Here is a tiny trained network, its code and every weight. The questions are about switching its units off for an input and a class, where a switched-off unit gives its printed mean instead of its output.

import numpy as np


def w(rows, s, z=0):
    codes = np.array(rows[::2]) - 128.0
    scale = np.full(codes.shape[1], s)
    scale[-1] = z or s
    return codes * scale


def f(y):
    return np.maximum(y, 0)


def log_softmax(a):
    a = a - a.max(-1, keepdims=True)
    return a - np.log(np.exp(a).sum(-1, keepdims=True))


def net(x, mask):
    res = np.array(x, float).reshape(1, 6) / 4 @ E
    y = f(res @ A[0][:, :-1].T + A[0][:, -1])
    res = res + np.where(mask, y, B[0][:, -1]) @ B[0][:, :-1]
    return log_softmax(res[-1] @ U[:, :-1].T + U[:, -1])


A, B = {}, {}
E = w([
[127,130,130,122,128,125,131,125,126],'x0',
[153,221,197,222,88,162,226,3,114],'x1',
[120,134,123,121,130,132,114,115,115],'x2',
[9,59,221,196,217,61,92,64,165],'x3',
[128,128,126,121,135,135,125,116,119],'x4',
[186,91,227,59,81,209,23,68,227],'x5',
],0.0072)
A[0] = w([
[59,75,193,172,150,64,105,89,127,127],'n0',
[40,59,229,177,218,68,113,75,167,118],'n1',
[134,111,152,129,109,152,106,123,147,65],'n2',
[182,166,115,103,76,139,140,166,95,91],'n3',
[174,109,187,85,130,191,63,106,190,97],'n4',
[195,168,63,78,18,203,170,156,100,120],'n5',
[232,189,45,92,36,186,149,148,105,120],'n6',
[163,205,220,225,81,181,228,1,116,47],'n7',
[50,97,205,193,183,78,91,98,139,127],'n8',
[147,98,224,89,69,183,64,81,189,103],'n9',
[103,15,53,26,199,88,31,231,160,2],'n10',
[70,85,162,172,186,106,128,82,165,108],'n11',
[77,106,160,164,168,106,121,96,161,108],'n12',
[139,239,212,208,99,170,238,24,133,68],'n13',
[74,186,35,211,182,21,230,183,18,44],'n14',
[187,108,247,66,58,215,37,67,220,90],'n15',
[95,71,91,55,173,145,105,170,142,44],'n16',
[137,142,175,119,116,176,80,122,171,81],'n17',
],0.006,0.0032)
B[0] = w([
[187,169,160,72,171,204,142,134,168,195],'n0',
[182,205,166,75,190,219,154,141,191,227],'n1',
[118,123,85,133,122,133,139,142,121,145],'n2',
[162,159,155,98,164,167,146,116,176,176],'n3',
[70,87,48,190,99,80,214,94,118,201],'n4',
[187,190,175,83,205,210,133,126,182,227],'n5',
[201,199,166,66,228,204,134,141,207,233],'n6',
[133,103,186,90,32,63,28,208,65,251],'n7',
[194,159,150,77,196,194,140,143,161,205],'n8',
[76,98,56,167,147,91,170,66,137,218],'n9',
[136,110,202,114,40,69,46,192,47,229],'n10',
[171,176,150,63,181,166,135,140,163,184],'n11',
[134,183,151,117,188,145,121,133,151,173],'n12',
[96,101,181,104,56,60,37,214,59,245],'n13',
[67,49,2,224,102,84,238,20,141,238],'n14',
[56,67,46,224,133,91,201,33,107,255],'n15',
[139,109,181,126,72,89,114,181,82,171],'n16',
[110,121,84,164,130,97,170,109,110,169],'n17',
],0.0061,0.0097)
U = w([
[171,187,151,98,180,250,146,124,173,253],'0',
[71,80,49,172,111,98,217,43,122,43],'1',
[120,112,176,114,44,75,7,200,71,116],'2',
],0.011,0.00072)

Each question gives the input, the list of numbers given to net, and the class t.
The units are the neurons (one row each of A and B). Each row of codes is followed by its name. A weight is (code - 128) times the scale printed after its matrix; where a second scale follows, it is the last column's (A, B and U).
mask holds one flag per neuron, in row order. A switched-off neuron (its flag False) gives its mean, the last column of its row in B, instead of its output. The means were averaged over made-up inputs and are rounded, as every weight is.
A unit's drop is (log p(t) with every unit on - log p(t) with that unit switched off) / (log p(t) with every unit on - log p(t) with every unit switched off).
The circuit of an input: a set's keep is (log p(t) with only the set's units on - log p(t) with every unit switched off) / (log p(t) with every unit on - log p(t) with every unit switched off). Starting from the 12 units with the biggest drops (on a tie, the unit counted first), units are removed one at a time, each time the one whose removal leaves the highest keep (on an exact tie, the one counted first), for as long as the keep stays at least 0.8.
units of the circuit, in order: the units of the circuit, biggest drop first
most important unit: the unit with the biggest drop
top k neurons: the k neurons with the biggest drops, biggest first
drop when u is switched off: that unit's drop, to one decimal
input [0,5,1,3,-5,6], class 1: units of the circuit, in order -> (n15)
input [-5,7,-8,4,2,0], class 2: top 2 neurons -> (n7 n13)
input [7,8,-7,-6,-3,-5], class 2: top 2 neurons -> (n13 n7)
input [-5,-1,1,-8,1,-7], class 0: top 3 neurons -> (n6 n5 n15)
input [7,-5,-4,1,-8,5], class 1: top 3 neurons -> (n7 n15 n13)
input [2,-5,-8,7,-3,7], class 0: top 2 neurons -> (n1 n14)
input [-6,8,8,1,-7,-6], class 2: top 2 neurons -> (n7 n13)
input [2,-6,-3,6,-2,5], class 0: top 3 neurons -> (n1 n7 n13)
input [-8,-5,5,8,-5,-8], class 0: top 4 neurons -> (n1 n8 n0 n15)
input [4,7,-2,-3,-2,8], class 1: top 2 neurons -> (n15 n9)
input [-3,8,-1,2,-2,6], class 2: top 3 neurons -> (n7 n13 n14)
input [-7,-1,5,2,-8,3], class 1: top 2 neurons -> (n6 n5)
input [-2,6,-1,3,5,5], class 2: top 3 neurons -> (n7 n13 n14)
input [6,8,3,-1,1,5], class 2: most important unit -> n7
input [4,-3,2,-5,-2,7], class 1: drop when n15 is switched off -> 0.4
input [0,-6,-1,8,5,-7], class 0: drop when n1 is switched off -> 0.3
input [1,2,7,-5,-6,7], class 1: drop when n15 is switched off -> 0.6
